How the objects are linked:
x697: §>x390, @>x80, ^>x593, &>x647, +>x258, %>x84
x775: §>x68, @>x162, ^>x392, &>x321, +>x723, %>x934
x321: §>x934, @>x207, ^>x496, &>x359, +>x523, %>x65
x378: §>x245, @>x780, ^>x884, &>x604, +>x898, %>x112
x68: §>x647, @>x59, ^>x354, &>x934, +>x775, %>x162
x390: §>x243, @>x915, ^>x878, &>x84, +>x697, %>x80
x170: §>x227, @>x605, ^>x581, &>x951, +>x874, %>x699
x749: §>x546, @>x291, ^>x976, &>x378, +>x865, %>x245
x612: §>x796, @>x657, ^>x412, &>x805, +>x799, %>x649
x224: §>x819, @>x151, ^>x832, &>x371, +>x828, %>x924
x359: §>x65, @>x709, ^>x775, &>x765, +>x666, %>x290
x501: §>x604, @>x602, ^>x865, &>x459, +>x329, %>x288
x354: §>x698, @>x390, ^>x367, &>x258, +>x392, %>x697
x328: §>x828, @>x371, ^>x151, &>x582, +>x895, %>x256
x116: §>x874, @>x951, ^>x605, &>x819, +>x733, %>x436
x895: §>x328, @>x256, ^>x924, &>x500, +>x861, %>x582
x256: §>x371, @>x108, ^>x211, &>x262, +>x582, %>x327
x916: §>x468, @>x799, ^>x796, &>x878, +>x583, %>x40
x436: §>x951, @>x832, ^>x418, &>x151, +>x819, %>x410
x211: §>x733, @>x819, ^>x951, &>x828, +>x611, %>x224
x438: §>x785, @>x766, ^>x809, &>x412, +>x448, %>x880
x546: §>x765, @>x214, ^>x523, &>x245, +>x749, %>x291
x865: §>x749, @>x245, ^>x214, &>x898, +>x222, %>x378
x142: §>x861, @>x500, ^>x256, &>x980, +>x610, %>x572
x49: §>x581, @>x900, ^>x592, &>x418, +>x605, %>x653
x186: §>x329, @>x459, ^>x602, &>x351, +>x566, %>x979
x523: §>x321, @>x65, ^>x575, &>x666, +>x976, %>x359
x951: §>x699, @>x275, ^>x653, &>x410, +>x436, %>x832
x40: §>x799, @>x805, ^>x657, &>x676, +>x878, %>x38
x353: §>x148, @>x833, ^>x572, &>x785, +>x804, %>x427
x583: §>x916, @>x40, ^>x612, &>x593, +>x367, %>x878
x108: §>x611, @>x828, ^>x819, &>x895, +>x327, %>x328
x766: §>x340, @>x804, ^>x148, &>x50, +>x880, %>x8
x275: §>x418, @>x170, ^>x144, &>x116, +>x832, %>x874
x50: §>x8, @>x438, ^>x427, &>x840, +>x633, %>x448
x207: §>x575, @>x775, ^>x647, &>x709, +>x65, %>x723
x143: §>x412, @>x633, ^>x8, &>x120, +>x657, %>x512
x262: §>x327, @>x895, ^>x828, &>x142, +>x145, %>x861
x448: §>x438, @>x880, ^>x340, &>x143, +>x840, %>x412
x593: §>x878, @>x676, ^>x805, &>x698, +>x915, %>x79
x162: §>x59, @>x496, ^>x697, &>x207, +>x934, %>x575
x633: §>x50, @>x448, ^>x785, &>x796, +>x512, %>x840
x780: §>x369, @>x749, ^>x765, &>x222, +>x112, %>x865
x840: §>x448, @>x412, ^>x766, &>x657, +>x796, %>x143
x399: §>x228, @>x501, ^>x112, &>x186, +>x277, %>x329
x809: §>x374, @>x148, ^>x142, &>x804, +>x340, %>x353
x934: §>x162, @>x575, ^>x258, &>x65, +>x321, %>x207
x367: §>x583, @>x878, ^>x799, &>x915, +>x243, %>x593
x708: §>x592, @>x566, ^>x329, &>x144, +>x900, %>x773
x666: §>x359, @>x290, ^>x723, &>x546, +>x884, %>x765
x880: §>x766, @>x8, ^>x353, &>x633, +>x412, %>x50
x112: §>x780, @>x865, ^>x546, &>x602, +>x604, %>x222
x833: §>x980, @>x374, ^>x145, &>x340, +>x427, %>x809
x804: §>x353, @>x427, ^>x980, &>x438, +>x8, %>x785
x410: §>x832, @>x116, ^>x170, &>x211, +>x151, %>x733
x245: §>x291, @>x369, ^>x666, &>x112, +>x378, %>x780
x698: §>x79, @>x243, ^>x583, &>x697, +>x354, %>x390
x773: §>x566, @>x351, ^>x459, &>x49, +>x144, %>x581
x647: §>x84, @>x392, ^>x698, &>x162, +>x68, %>x59
x427: §>x833, @>x809, ^>x219, &>x766, +>x785, %>x340
x329: §>x501, @>x288, ^>x222, &>x979, +>x186, %>x459
x898: §>x378, @>x112, ^>x369, &>x501, +>x228, %>x604
x924: §>x151, @>x211, ^>x116, &>x108, +>x371, %>x611
x418: §>x653, @>x227, ^>x773, &>x874, +>x275, %>x170
x979: §>x459, @>x277, ^>x228, &>x708, +>x351, %>x592
x392: §>x354, @>x697, ^>x243, &>x496, +>x59, %>x258
x144: §>x773, @>x581, ^>x979, &>x605, +>x227, %>x49
x566: §>x186, @>x979, ^>x288, &>x581, +>x773, %>x351
x796: §>x840, @>x143, ^>x880, &>x649, +>x612, %>x657
x145: §>x262, @>x861, ^>x328, &>x610, +>x219, %>x142
x676: §>x38, @>x583, ^>x468, &>x243, +>x79, %>x367
x581: §>x351, @>x708, ^>x277, &>x653, +>x49, %>x900
x602: §>x222, @>x898, ^>x245, &>x399, +>x288, %>x228
x765: §>x290, @>x976, ^>x321, &>x291, +>x546, %>x214
x980: §>x572, @>x219, ^>x262, &>x809, +>x833, %>x374
x228: §>x898, @>x604, ^>x780, &>x329, +>x399, %>x501
x832: §>x275, @>x874, ^>x227, &>x733, +>x410, %>x116
x459: §>x288, @>x399, ^>x898, &>x592, +>x979, %>x277
x468: §>x120, @>x612, ^>x840, &>x40, +>x916, %>x799
x227: §>x144, @>x49, ^>x351, &>x699, +>x170, %>x605
x151: §>x410, @>x733, ^>x874, &>x611, +>x924, %>x211
x572: §>x500, @>x145, ^>x327, &>x374, +>x980, %>x219
x604: §>x112, @>x222, ^>x749, &>x288, +>x501, %>x602
x243: §>x367, @>x593, ^>x40, &>x80, +>x390, %>x915
x38: §>x805, @>x916, ^>x120, &>x367, +>x676, %>x583
x84: §>x80, @>x354, ^>x79, &>x59, +>x647, %>x392
x351: §>x979, @>x592, ^>x399, &>x900, +>x581, %>x708
x733: §>x116, @>x436, ^>x699, &>x224, +>x211, %>x819
x219: §>x145, @>x142, ^>x895, &>x148, +>x374, %>x610
x610: §>x142, @>x572, ^>x582, &>x833, +>x148, %>x980
x976: §>x523, @>x359, ^>x207, &>x884, +>x214, %>x666
x288: §>x602, @>x228, ^>x378, &>x277, +>x459, %>x399
x214: §>x976, @>x666, ^>x65, &>x369, +>x291, %>x884
x340: §>x809, @>x353, ^>x610, &>x8, +>x766, %>x804
x79: §>x676, @>x367, ^>x916, &>x390, +>x698, %>x243
x412: §>x880, @>x50, ^>x804, &>x512, +>x143, %>x633
x649: §>x657, @>x120, ^>x633, &>x916, +>x805, %>x468
x80: §>x915, @>x698, ^>x676, &>x392, +>x84, %>x354
x371: §>x924, @>x611, ^>x733, &>x327, +>x256, %>x108
x500: §>x582, @>x262, ^>x108, &>x219, +>x572, %>x145
x657: §>x143, @>x512, ^>x50, &>x468, +>x649, %>x120
x291: §>x214, @>x884, ^>x359, &>x780, +>x245, %>x369
x828: §>x224, @>x924, ^>x410, &>x256, +>x328, %>x371
x805: §>x649, @>x468, ^>x512, &>x583, +>x38, %>x916
x884: §>x666, @>x765, ^>x709, &>x749, +>x369, %>x546
x59: §>x392, @>x258, ^>x390, &>x575, +>x162, %>x496
x861: §>x895, @>x582, ^>x371, &>x572, +>x142, %>x500
x605: §>x49, @>x653, ^>x708, &>x275, +>x699, %>x418
x65: §>x207, @>x723, ^>x68, &>x290, +>x359, %>x709
x290: §>x709, @>x523, ^>x934, &>x214, +>x765, %>x976
x512: §>x633, @>x840, ^>x438, &>x612, +>x120, %>x796
x723: §>x775, @>x934, ^>x59, &>x523, +>x709, %>x321
x496: §>x258, @>x647, ^>x80, &>x775, +>x575, %>x68
x799: §>x612, @>x649, ^>x143, &>x38, +>x40, %>x805
x327: §>x108, @>x328, ^>x224, &>x861, +>x262, %>x895
x900: §>x708, @>x773, ^>x186, &>x227, +>x653, %>x144
x785: §>x427, @>x340, ^>x374, &>x880, +>x438, %>x766
x611: §>x211, @>x224, ^>x436, &>x328, +>x108, %>x828
x222: §>x865, @>x378, ^>x291, &>x228, +>x602, %>x898
x709: §>x723, @>x321, ^>x162, &>x976, +>x290, %>x523
x575: §>x496, @>x68, ^>x84, &>x723, +>x207, %>x775
x148: §>x610, @>x980, ^>x500, &>x427, +>x353, %>x833
x878: §>x40, @>x38, ^>x649, &>x79, +>x593, %>x676
x374: §>x219, @>x610, ^>x861, &>x353, +>x809, %>x148
x653: §>x900, @>x144, ^>x566, &>x170, +>x418, %>x227
x582: §>x256, @>x327, ^>x611, &>x145, +>x500, %>x262
x277: §>x399, @>x329, ^>x604, &>x566, +>x592, %>x186
x874: §>x170, @>x699, ^>x49, &>x436, +>x116, %>x951
x120: §>x512, @>x796, ^>x448, &>x799, +>x468, %>x612
x915: §>x593, @>x79, ^>x38, &>x354, +>x80, %>x698
x8: §>x804, @>x785, ^>x833, &>x448, +>x50, %>x438
x592: §>x277, @>x186, ^>x501, &>x773, +>x708, %>x566
x699: §>x605, @>x418, ^>x900, &>x832, +>x951, %>x275
x819: §>x436, @>x410, ^>x275, &>x924, +>x224, %>x151
x258: §>x697, @>x84, ^>x915, &>x68, +>x496, %>x647
x369: §>x884, @>x546, ^>x290, &>x865, +>x780, %>x749

The rows follow the links: the fewer symbols apart two objects are, the more alike their rows tend to be.

Each row is also shifted at random along 2 hidden directions that mean nothing.

Some objects, each with a row of numbers:
x698 -> 40	8	-4	-4	1	8	9	16	-6	-2	-1	4	-11	0	2	7	8	7	0	3	-7	8	6	9	-5	22
x915 -> -17	9	-4	-5	-9	10	1	0	8	-5	-5	9	-5	3	1	5	7	7	0	3	-5	3	8	1	-1	21
x38 -> -15	11	4	-3	-12	6	-7	-1	1	-3	-5	11	-7	2	-3	3	6	5	-1	-3	-3	2	10	-7	0	19
x438 -> 3	13	-4	4	-12	-5	13	8	-8	5	5	12	-12	-3	4	-5	-5	-11	-1	4	3	-1	12	13	0	10
x666 -> -16	-8	6	-6	7	14	-3	7	-8	-4	-4	-7	7	3	-4	4	13	3	0	-5	-8	4	-6	-4	-2	6
x211 -> 16	-5	-3	8	6	-13	12	7	-10	7	7	-5	0	-5	3	-5	-12	-12	0	3	7	-1	-4	12	0	-18
x583 -> 13	11	2	-5	-8	5	-10	-4	10	-5	-6	9	-8	3	-2	8	6	15	-1	-2	-3	4	8	-10	-2	19
x865 -> -17	-13	-4	-2	12	10	13	13	-8	-1	-1	-11	9	1	3	1	7	-5	1	4	-6	4	-10	13	-2	-4
x170 -> 1	-10	2	6	13	-7	10	19	-18	6	-1	-10	5	-4	-1	4	-6	-5	0	-1	4	8	-8	10	-4	-19
x291 -> 2	-10	-2	-6	12	10	-4	2	9	-6	-8	-10	9	4	0	9	9	15	1	1	-6	6	-9	-4	-3	0
x222 -> 0	-13	-8	-4	12	6	3	-3	11	-4	-1	-12	11	2	4	1	4	5	1	6	-4	-1	-12	4	0	-8
x785 -> 0	12	-4	6	-10	-6	20	20	-20	7	4	10	-14	-4	3	-2	-6	-15	-1	4	3	5	12	20	-2	8
x878 -> -48	11	2	-5	-16	9	-10	-9	12	-5	-8	14	-3	4	-2	3	5	6	-1	-1	-3	0	11	-9	2	19
x116 -> -46	-7	-5	5	1	-8	5	-3	5	4	-3	-3	9	-2	3	-1	-11	-6	0	5	7	-1	-4	5	2	-21
x884 -> 25	-8	0	-8	14	10	-10	-2	13	-8	-8	-10	7	4	-2	12	10	22	1	-1	-7	7	-10	-10	-4	3
x916 -> 5	11	8	0	-8	5	4	16	-22	1	2	9	-12	-1	-4	0	6	-7	-1	-5	-4	5	10	4	-2	20
x796 -> -21	12	5	2	-16	2	8	7	-20	3	8	13	-10	-1	-1	-10	2	-20	-1	-3	-1	-4	12	7	3	16
x351 -> 3	-12	3	-1	10	-4	-17	-18	16	-3	-2	-11	12	2	-3	1	-2	10	1	-3	3	-4	-12	-16	2	-19
x898 -> 40	-14	-6	-2	19	4	11	9	-3	-1	3	-16	7	0	4	1	4	2	1	5	-5	3	-13	11	-2	-8
x207 -> -32	-1	6	-5	-5	18	2	1	-14	-4	6	1	2	3	-2	-11	15	-16	0	-4	-10	-7	1	1	4	16
x649 -> -18	12	6	-1	-15	4	-4	-2	-5	-1	2	13	-9	1	-3	-4	3	-6	-1	-4	-1	-3	12	-5	2	17
x604 -> -43	-14	-4	-1	7	8	12	3	-5	0	3	-10	13	1	4	-7	3	-14	0	4	-4	-4	-10	12	3	-10
x436 -> 24	-6	-9	3	9	-13	-4	-11	22	1	-4	-7	6	-1	3	6	-12	14	1	6	8	1	-7	-3	-1	-21
x828 -> -1	-2	0	7	-1	-14	3	-4	-4	6	7	-1	1	-4	1	-8	-12	-12	0	0	8	-6	-1	3	3	-17
x328 -> -32	-1	6	9	-6	-12	7	3	-20	9	8	3	0	-5	-1	-12	-11	-25	0	-4	8	-6	2	6	4	-16
x572 -> -54	8	6	7	-13	-12	-7	-3	-2	6	-6	11	-2	-2	-4	1	-12	-4	-1	-5	10	1	9	-7	1	-8
x765 -> 43	-9	6	-4	17	11	4	23	-20	-3	-1	-12	1	1	-4	8	14	6	1	-5	-9	11	-8	3	-7	7
x378 -> -1	-12	-8	-5	12	7	1	-4	14	-5	-4	-11	11	3	3	4	5	10	1	6	-4	2	-11	2	-1	-7
x399 -> -8	-15	1	2	11	4	14	10	-20	3	9	-12	9	-2	1	-10	3	-20	1	0	-2	-4	-11	13	2	-13
x575 -> -21	0	5	-4	-4	17	14	13	-27	-1	11	2	-2	1	0	-14	14	-24	-1	-2	-10	-5	3	13	3	19
x148 -> -34	11	1	7	-12	-10	5	10	-8	6	-6	11	-8	-4	-1	4	-11	-5	-1	0	7	7	11	5	-2	-1
x979 -> -28	-13	3	0	6	0	-7	-12	4	-1	2	-9	14	1	-1	-6	-1	-6	1	-3	1	-8	-10	-7	5	-17
x59 -> 27	3	-3	-5	-1	13	10	7	-9	-3	7	1	-6	2	3	-6	12	-6	-1	3	-9	-2	3	10	0	21
x288 -> -8	-15	1	2	13	5	18	16	-26	4	11	-13	8	-3	2	-11	3	-23	0	0	-3	-3	-11	17	1	-12
x512 -> 13	13	-1	-2	-14	-1	-12	-20	19	-3	1	13	-8	2	0	-2	-1	7	0	0	1	-8	10	-12	3	14
x371 -> -15	-1	1	7	-4	-13	2	-6	-4	6	6	1	2	-4	1	-9	-12	-15	0	-1	9	-7	0	1	4	-17
x780 -> -22	-12	-4	-4	11	10	6	5	3	-3	-4	-10	11	2	2	3	7	2	1	4	-5	4	-10	6	-1	-4
x976 -> -29	-7	7	-6	4	16	-5	3	-6	-5	-4	-5	7	4	-4	2	13	1	0	-5	-8	2	-5	-6	0	7
x592 -> -34	-14	7	2	7	1	2	2	-14	3	5	-9	12	-1	-2	-9	0	-16	1	-4	1	-5	-9	1	3	-17
x804 -> -8	13	-7	4	-13	-8	7	2	5	3	-2	12	-10	-2	3	2	-8	0	-1	5	5	2	12	7	-1	6
x390 -> 46	7	-5	-5	1	8	7	11	0	-3	-1	3	-10	1	2	7	9	10	-1	4	-7	7	5	7	-5	22
x861 -> -12	5	9	8	-6	-15	-3	4	-14	7	1	5	-4	-5	-4	-2	-12	-9	0	-7	9	0	5	-4	0	-11

In each set, the symbols that take the first to the second take the third to the fourth, perhaps in another order. Give the fourth.
Answer with the object's name.
A 45	-12	-3	-4	14	-4	-17	-23	26	-5	1	-13	11	3	0	2	-1	18	2	1	1	-7	-14	-15	2	-16
B -21	-12	6	2	8	-3	-7	-4	-3	1	-1	-10	11	0	-3	-1	-2	-2	1	-5	3	-2	-10	-7	1	-18
C 2	-6	-4	8	5	-12	14	10	-11	7	5	-5	2	-5	3	-4	-10	-13	0	4	7	0	-4	14	0	-19
D x371

A -31	-13	-6	-3	9	10	8	4	2	-2	-2	-10	12	2	3	0	5	-3	1	5	-5	1	-10	9	0	-6
B 41	-14	2	2	18	-1	9	12	-19	3	10	-16	5	-3	0	-6	2	-11	1	-2	-2	-1	-13	9	-1	-14
C 2	13	-3	-2	-16	-2	-9	-19	18	-2	2	13	-8	2	1	-4	-2	4	0	2	2	-9	10	-8	4	12
D x916

A -4	-13	6	2	11	-1	0	2	-12	2	5	-12	10	-1	-2	-6	0	-10	1	-4	1	-3	-11	0	1	-17
B 2	-13	2	0	11	1	0	-3	-5	1	6	-12	10	0	0	-7	1	-8	1	-2	-1	-5	-11	0	2	-15
C 29	-12	3	-1	14	-4	-12	-10	8	-2	1	-13	9	1	-2	1	-1	9	1	-3	2	-3	-13	-11	0	-18
D x186

A -15	2	5	7	-6	-15	-7	-9	-1	5	3	4	0	-3	-2	-6	-12	-9	0	-4	10	-7	2	-7	3	-15
B -27	-2	-1	6	-5	-12	0	-12	3	5	5	2	4	-2	1	-9	-13	-13	0	1	9	-9	0	0	5	-18
C -21	11	1	5	-10	-13	-6	-2	6	4	-9	10	-6	-2	-2	7	-12	7	-1	-1	9	5	9	-6	-2	-4
D x145

A 45	-6	-7	5	11	-15	3	-1	9	4	1	-8	2	-3	3	4	-12	7	1	6	7	2	-7	4	-2	-20
B -10	-9	1	2	10	-7	-6	-3	8	1	-7	-9	10	-1	-1	7	-6	9	1	-1	5	3	-8	-6	-2	-20
C 36	-3	-5	6	6	-15	2	-6	7	4	4	-5	1	-3	3	-2	-12	0	0	3	8	-3	-5	2	0	-19
D x275

A -26	13	-6	4	-16	-5	8	0	2	3	0	14	-9	-2	4	-3	-7	-8	-1	5	4	-2	13	9	2	8
B -4	12	0	2	-14	0	5	-1	-7	2	6	12	-11	-1	1	-8	-1	-12	-1	0	1	-5	12	4	3	14
C 22	6	10	10	0	-16	7	23	-30	10	2	3	-11	-7	-5	3	-10	-8	-1	-7	8	9	6	5	-5	-7
D x809

A -7	-9	-1	7	11	-8	15	19	-18	7	0	-9	4	-4	1	2	-8	-9	0	1	5	7	-6	14	-4	-19
B -57	-8	-3	1	1	-7	-10	-16	22	0	-10	-4	14	1	0	5	-9	8	1	3	7	-1	-6	-9	2	-22
C -7	-10	2	1	10	-6	-11	-7	9	0	-6	-9	11	0	-3	5	-5	9	1	-3	4	2	-9	-10	-1	-20
D x900

A -42	-3	-5	5	-6	-11	-4	-21	17	3	1	2	8	-1	4	-7	-14	-6	0	4	9	-10	-2	-3	6	-20
B -12	0	9	12	-2	-12	17	21	-42	12	12	1	-5	-8	-2	-13	-10	-33	-1	-6	7	-2	3	15	1	-14
C -10	12	-3	2	-15	-2	5	-4	0	2	4	13	-9	-1	3	-7	-4	-10	-1	3	2	-6	12	5	3	12
D x657

A 25	-3	7	-6	5	15	-2	5	-12	-5	5	-4	-1	3	-3	-3	15	-2	0	-6	-10	-1	-3	-3	0	15
B 9	7	-2	-2	-3	10	12	19	-14	-1	-1	5	-10	0	1	3	8	-2	-1	2	-7	8	8	12	-4	22
C -3	9	-3	-4	-7	9	3	6	2	-4	-5	8	-7	2	1	5	7	6	-1	2	-6	5	8	3	-2	21
D x143

A 5	2	7	9	-2	-15	1	3	-16	8	7	2	-3	-5	-2	-7	-11	-13	0	-5	9	-3	2	0	1	-14
B 1	6	7	6	-6	-16	-11	-5	1	5	-3	6	-4	-3	-5	3	-12	3	0	-6	10	0	5	-12	0	-11
C 54	4	7	7	3	-19	-7	3	-8	6	3	0	-8	-5	-4	3	-11	4	-1	-6	9	3	2	-7	-3	-12
D x572

A 41	4	-7	-8	-1	11	0	-6	12	-7	3	2	-5	3	3	0	10	9	0	5	-8	-3	2	1	0	20
B 35	9	-4	-5	-2	7	0	6	6	-5	-4	5	-10	2	0	9	8	15	-1	3	-6	7	6	1	-4	21
C -17	12	4	-1	-16	3	-5	-6	-2	-1	3	13	-8	1	-2	-6	2	-7	-1	-3	-1	-5	12	-5	3	16
D x880

A 5	-2	6	-8	1	15	-8	-6	-1	-7	3	-2	2	4	-3	-3	14	1	0	-5	-9	-4	-2	-8	2	14
B 32	-3	9	-4	7	15	12	23	-35	0	11	-5	-5	0	-3	-7	17	-16	0	-6	-11	1	-2	10	-2	17
C -15	-13	8	3	10	-2	3	9	-19	4	3	-11	9	-2	-3	-5	-1	-13	0	-6	1	0	-10	2	0	-18
D x351

A 61	1	4	7	5	-18	-4	-1	-5	6	7	-2	-6	-5	-2	-1	-12	1	0	-4	9	-1	-2	-3	-1	-15
B 35	-6	-7	5	11	-14	7	3	3	4	1	-8	2	-4	3	3	-11	3	1	5	6	3	-7	7	-2	-20
C -3	-12	9	8	16	-4	21	38	-48	10	5	-13	3	-7	-3	-2	-2	-23	0	-6	1	10	-8	19	-5	-17
D x277

A 9	-14	1	1	14	3	13	11	-19	2	10	-14	8	-2	2	-9	3	-17	0	0	-2	-2	-12	12	1	-13
B 34	-14	-4	0	21	7	21	26	-23	2	5	-17	4	-2	3	1	7	-8	0	3	-7	8	-12	21	-5	-5
C 11	-15	2	2	14	2	12	11	-21	3	10	-14	8	-2	1	-9	2	-17	1	-1	-2	-3	-12	11	1	-13
D x222

A -20	13	2	-5	-17	4	-23	-26	27	-7	-7	14	-4	5	-3	3	2	15	0	-3	0	-6	10	-22	3	17
B -37	10	1	-4	-13	9	-3	-1	3	-4	-7	12	-5	3	-1	4	6	3	-1	-1	-4	2	10	-4	0	20
C -34	-6	9	-6	1	17	-4	4	-12	-4	-1	-3	7	3	-4	-2	15	-5	0	-7	-9	0	-4	-5	1	10
D x546

A 11	-13	0	-2	11	-1	-9	-15	13	-2	2	-12	12	1	0	-3	0	4	1	0	1	-7	-13	-8	3	-16
B -1	-13	-5	-4	9	2	-8	-20	22	-5	1	-11	14	3	3	-3	0	6	1	4	0	-9	-13	-7	4	-14
C 34	0	0	-10	1	13	-13	-17	16	-9	3	-1	0	5	-1	-1	13	12	1	-1	-8	-7	-2	-13	2	16
D x68

A -44	-5	10	-5	-1	19	3	9	-23	-3	4	-1	5	2	-4	-8	15	-16	0	-8	-10	-2	-1	1	2	13
B -2	-4	6	-9	3	14	-15	-11	9	-8	-3	-3	6	5	-4	2	14	10	1	-5	-9	-2	-5	-15	1	11
C -11	-12	7	2	11	-4	-2	4	-10	2	0	-10	9	-2	-3	-1	-2	-4	1	-5	2	1	-10	-3	0	-18
D x900

A 2	6	7	6	-6	-16	-12	-6	2	5	-3	6	-4	-3	-5	3	-12	4	0	-5	10	0	5	-12	0	-11
B -13	3	4	6	-7	-15	-11	-16	7	4	1	4	1	-2	-2	-5	-13	-3	0	-4	10	-8	2	-11	4	-16
C 26	-9	0	3	15	-9	-3	4	3	2	-5	-11	6	-2	-1	9	-6	11	1	-1	4	7	-9	-3	-4	-20
D x144

A 13	-5	7	-8	6	14	-11	-3	1	-7	-1	-5	4	4	-4	2	14	9	0	-6	-9	0	-5	-11	0	11
B 13	-5	6	-8	7	14	-11	-1	1	-7	-2	-6	4	4	-4	4	14	10	1	-6	-9	1	-6	-11	-1	10
C -19	5	-4	-3	-7	14	16	11	-13	-2	4	6	-5	1	4	-5	10	-13	-1	4	-8	0	6	15	1	21
D x392

